Here is a tiny trained network, its code and every weight. The questions are about switching its units off for an input and a class, where a switched-off unit gives its printed mean instead of its output.

import numpy as np


def w(rows, s, z=0):
    codes = np.array(rows[::2]) - 128.0
    scale = np.full(codes.shape[1], s)
    scale[-1] = z or s
    return codes * scale


def norm(h):
    return h / np.sqrt((h * h).mean(-1, keepdims=True) + 1e-5)


def f(y):
    return np.maximum(y, 0)


def log_softmax(a):
    a = a - a.max(-1, keepdims=True)
    return a - np.log(np.exp(a).sum(-1, keepdims=True))


def net(x, mask):
    res = np.array(x, float).reshape(1, 7) / 4 @ E
    u = 0
    for l in range(3):
        y = f(norm(res) @ A[l][:, :-1].T + A[l][:, -1])
        res = res + np.where(mask[u : u + 12], y, B[l][:, -1]) @ B[l][:, :-1]
        u += 12
    return log_softmax(norm(res)[-1] @ U[:, :-1].T + U[:, -1])


A, B = {}, {}
E = w([
[82,149,177,125,207,139,126,122,129],'x0',
[221,168,44,140,112,153,110,139,144],'x1',
[77,135,64,86,52,132,139,223,168],'x2',
[166,119,90,91,96,150,208,131,195],'x3',
[10,72,124,138,92,159,122,15,83],'x4',
[64,194,123,46,189,91,15,39,130],'x5',
[142,121,159,150,86,255,88,137,60],'x6',
],0.0079)
A[0] = w([
[77,111,211,113,97,69,143,107,94,114],'L0N1',
[201,118,138,137,87,198,168,165,124,98],'L0N2',
[170,132,108,115,166,90,111,118,152,58],'L0N3',
[173,119,113,193,102,56,120,140,94,12],'L0N4',
[168,143,103,127,138,96,113,115,112,90],'L0N5',
[187,152,95,97,142,92,112,96,163,64],'L0N6',
[108,132,126,93,122,145,97,132,129,5],'L0N7',
[184,125,160,123,135,103,177,249,168,43],'L0N8',
[175,119,155,130,86,147,163,145,110,170],'L0N9',
[150,151,174,72,187,153,184,175,179,140],'L0N10',
[171,129,212,162,196,158,41,120,62,162],'L0N11',
[116,142,131,73,105,110,34,177,119,54],'L0N12',
],0.019,0.003)
B[0] = w([
[124,124,201,99,81,106,87,43,207,194],'L0N1',
[191,117,84,104,57,214,190,176,125,224],'L0N2',
[112,57,178,128,74,88,102,87,144,177],'L0N3',
[174,107,103,197,118,73,151,196,132,181],'L0N4',
[153,118,211,157,111,82,141,136,156,165],'L0N5',
[133,69,198,44,111,131,60,77,100,192],'L0N6',
[73,146,106,179,117,98,106,175,154,150],'L0N7',
[162,174,40,176,209,7,117,135,39,241],'L0N8',
[129,106,118,193,109,147,139,175,136,193],'L0N9',
[208,42,128,120,159,89,58,117,81,203],'L0N10',
[77,198,161,71,143,123,206,2,9,251],'L0N11',
[128,179,74,149,129,213,46,204,177,186],'L0N12',
],0.017,0.015)
A[1] = w([
[172,115,149,163,161,210,222,113,185,61],'L1N1',
[139,76,136,156,196,76,5,188,194,84],'L1N2',
[165,182,188,146,66,216,229,192,174,4],'L1N3',
[176,126,134,162,129,73,154,103,87,107],'L1N4',
[206,77,139,183,113,38,85,174,140,130],'L1N5',
[168,176,178,122,176,158,58,158,97,69],'L1N6',
[203,108,161,168,86,169,234,117,196,47],'L1N7',
[50,46,178,132,191,80,187,48,166,88],'L1N8',
[154,67,163,142,96,211,205,141,152,79],'L1N9',
[182,92,122,197,113,146,187,208,72,146],'L1N10',
[206,156,87,138,166,61,204,203,167,29],'L1N11',
[166,94,166,109,207,90,124,174,196,23],'L1N12',
],0.013,0.0029)
B[1] = w([
[42,100,103,107,63,159,117,123,51,147],'L1N1',
[112,54,61,62,77,202,143,127,199,202],'L1N2',
[52,99,190,190,25,222,96,122,102,166],'L1N3',
[111,122,148,190,109,134,128,178,195,213],'L1N4',
[100,121,87,70,142,83,35,183,138,246],'L1N5',
[85,68,109,116,78,84,224,67,103,156],'L1N6',
[155,85,145,62,126,183,77,187,77,167],'L1N7',
[97,147,170,98,76,31,119,40,144,198],'L1N8',
[200,136,92,55,102,183,113,103,127,162],'L1N9',
[234,131,175,185,94,101,218,127,125,235],'L1N10',
[83,160,101,159,123,6,123,127,81,204],'L1N11',
[127,117,135,51,86,115,64,130,139,145],'L1N12',
],0.016,0.013)
A[2] = w([
[126,79,144,50,210,194,106,109,110,105],'L2N1',
[179,145,104,166,200,98,140,159,90,72],'L2N2',
[132,145,248,112,224,121,148,33,109,87],'L2N3',
[127,103,167,125,177,111,89,168,176,24],'L2N4',
[151,50,89,129,130,151,172,42,167,72],'L2N5',
[107,168,141,154,164,191,102,195,161,127],'L2N6',
[191,120,100,194,188,90,164,179,133,54],'L2N7',
[118,188,89,138,175,186,184,163,76,1],'L2N8',
[202,98,121,151,128,187,153,132,130,56],'L2N9',
[129,156,99,152,137,152,147,132,210,30],'L2N10',
[94,169,109,130,202,158,132,144,86,35],'L2N11',
[129,159,110,69,133,137,191,160,107,128],'L2N12',
],0.017,0.0028)
B[2] = w([
[163,115,157,119,163,91,148,112,130,159],'L2N1',
[71,187,100,163,124,76,173,187,153,196],'L2N2',
[65,178,176,195,119,102,168,84,188,251],'L2N3',
[142,116,98,111,99,165,123,121,154,145],'L2N4',
[138,116,173,137,205,112,101,136,71,160],'L2N5',
[123,183,146,172,129,115,216,107,193,141],'L2N6',
[106,182,129,176,126,34,119,173,109,212],'L2N7',
[118,101,45,89,153,215,111,146,64,149],'L2N8',
[113,110,254,108,216,120,134,161,166,165],'L2N9',
[93,81,139,237,152,152,95,157,128,138],'L2N10',
[137,62,63,110,209,127,179,91,111,137],'L2N11',
[132,138,157,131,211,167,48,171,132,147],'L2N12',
],0.023,0.014)
U = w([
[72,164,209,123,126,88,156,21,125,191],'0',
[170,144,92,167,135,46,156,218,69,187],'1',
[98,191,69,123,205,201,188,103,70,115],'2',
[170,112,186,134,79,251,189,185,68,138],'3',
[84,135,89,153,111,209,117,159,224,87],'4',
[194,122,115,121,169,163,183,116,161,3],'5',
[135,46,118,57,108,99,45,126,175,148],'6',
[210,101,160,88,181,166,155,132,129,15],'7',
],0.015,0.0065)

Each question gives the input, the list of numbers given to net, and the class t.
The units are the neurons (one row each of A and B). Each row of codes is followed by its name. A weight is (code - 128) times the scale printed after its matrix; where a second scale follows, it is the last column's (A, B and U).
mask holds one flag per neuron, layer by layer. A switched-off neuron (its flag False) gives its mean, the last column of its row in B, instead of its output. The means were averaged over made-up inputs and are rounded, as every weight is.
A unit's drop is (log p(t) with every unit on - log p(t) with that unit switched off) / (log p(t) with every unit on - log p(t) with every unit switched off).
The circuit of an input: a set's keep is (log p(t) with only the set's units on - log p(t) with every unit switched off) / (log p(t) with every unit on - log p(t) with every unit switched off). Starting from the 12 units with the biggest drops (on a tie, the unit counted first), units are removed one at a time, each time the one whose removal leaves the highest keep (on an exact tie, the one counted first), for as long as the keep stays at least 0.8.
circuit, biggest first: the units of the circuit, biggest drop first
k most important neurons: the k neurons with the biggest drops, biggest first
top k neurons in layer l: the k neurons of layer l with the biggest drops, biggest first
drop when u is switched off: that unit's drop, to one decimal
input [-2,8,-1,6,0,-1,-7], class 6: circuit, biggest first	(L0N6 L0N11)
input [5,7,1,-1,3,-1,5], class 3: circuit, biggest first	(L0N2 L0N8)
input [-2,-7,4,4,-2,0,-6], class 6: circuit, biggest first	(L0N11 L1N2)
input [-2,-3,4,1,0,3,-3], class 6: circuit, biggest first	(L0N11 L1N2)
input [-8,0,2,0,2,2,1], class 4: top 3 neurons in layer 0	(L0N8 L0N11 L0N2)
input [3,3,7,-4,-1,0,2], class 4: circuit, biggest first	(L0N12 L0N11)
input [0,-4,5,-1,-4,3,4], class 4: circuit, biggest first	(L0N12)
input [-7,6,-3,4,8,-2,-5], class 6: 3 most important neurons	(L0N8 L0N11 L0N2)
input [-7,0,7,8,6,8,-1], class 4: circuit, biggest first	(L0N11 L0N10 L0N8)
input [-4,-6,-3,-5,-4,-3,6], class 2: 3 most important neurons	(L0N11 L0N2 L2N8)
input [-2,-7,6,4,2,8,-1], class 4: top 3 neurons in layer 0	(L0N11 L0N12 L0N10)
input [-8,-8,-6,6,3,-4,-3], class 3: 2 most important neurons	(L0N8 L0N10)
input [1,-3,-3,-4,-8,3,6], class 2: 2 most important neurons	(L0N12 L0N1)
input [4,-2,6,-1,5,0,6], class 4: 2 most important neurons	(L0N11 L0N10)
input [2,3,-4,5,-4,0,-7], class 6: most important neuron	(L0N6)
input [8,-6,6,3,2,4,4], class 6: 2 most important neurons	(L0N11 L0N2)
input [-6,-5,7,-7,0,-3,1], class 6: 2 most important neurons	(L0N11 L0N1)
input [5,2,0,-5,1,-2,6], class 2: top 2 neurons in layer 0	(L0N11 L0N1)
input [-5,1,1,-8,2,-8,4], class 3: top 2 neurons in layer 0	(L0N2 L0N8)
input [2,8,-8,0,-7,2,-1], class 0: circuit, biggest first	(L0N11)
input [4,1,5,4,7,7,8], class 4: drop when L0N11 is switched off	0.6
input [1,-1,6,1,8,4,2], class 4: drop when L0N6 is switched off	0.2
input [8,1,-2,5,-8,8,-7], class 6: drop when L0N11 is switched off	0.1
input [1,3,2,0,7,-4,0], class 3: drop when L0N8 is switched off	1.0
input [8,-1,-6,2,-3,-4,5], class 2: top 2 neurons in layer 0	(L0N11 L0N2)
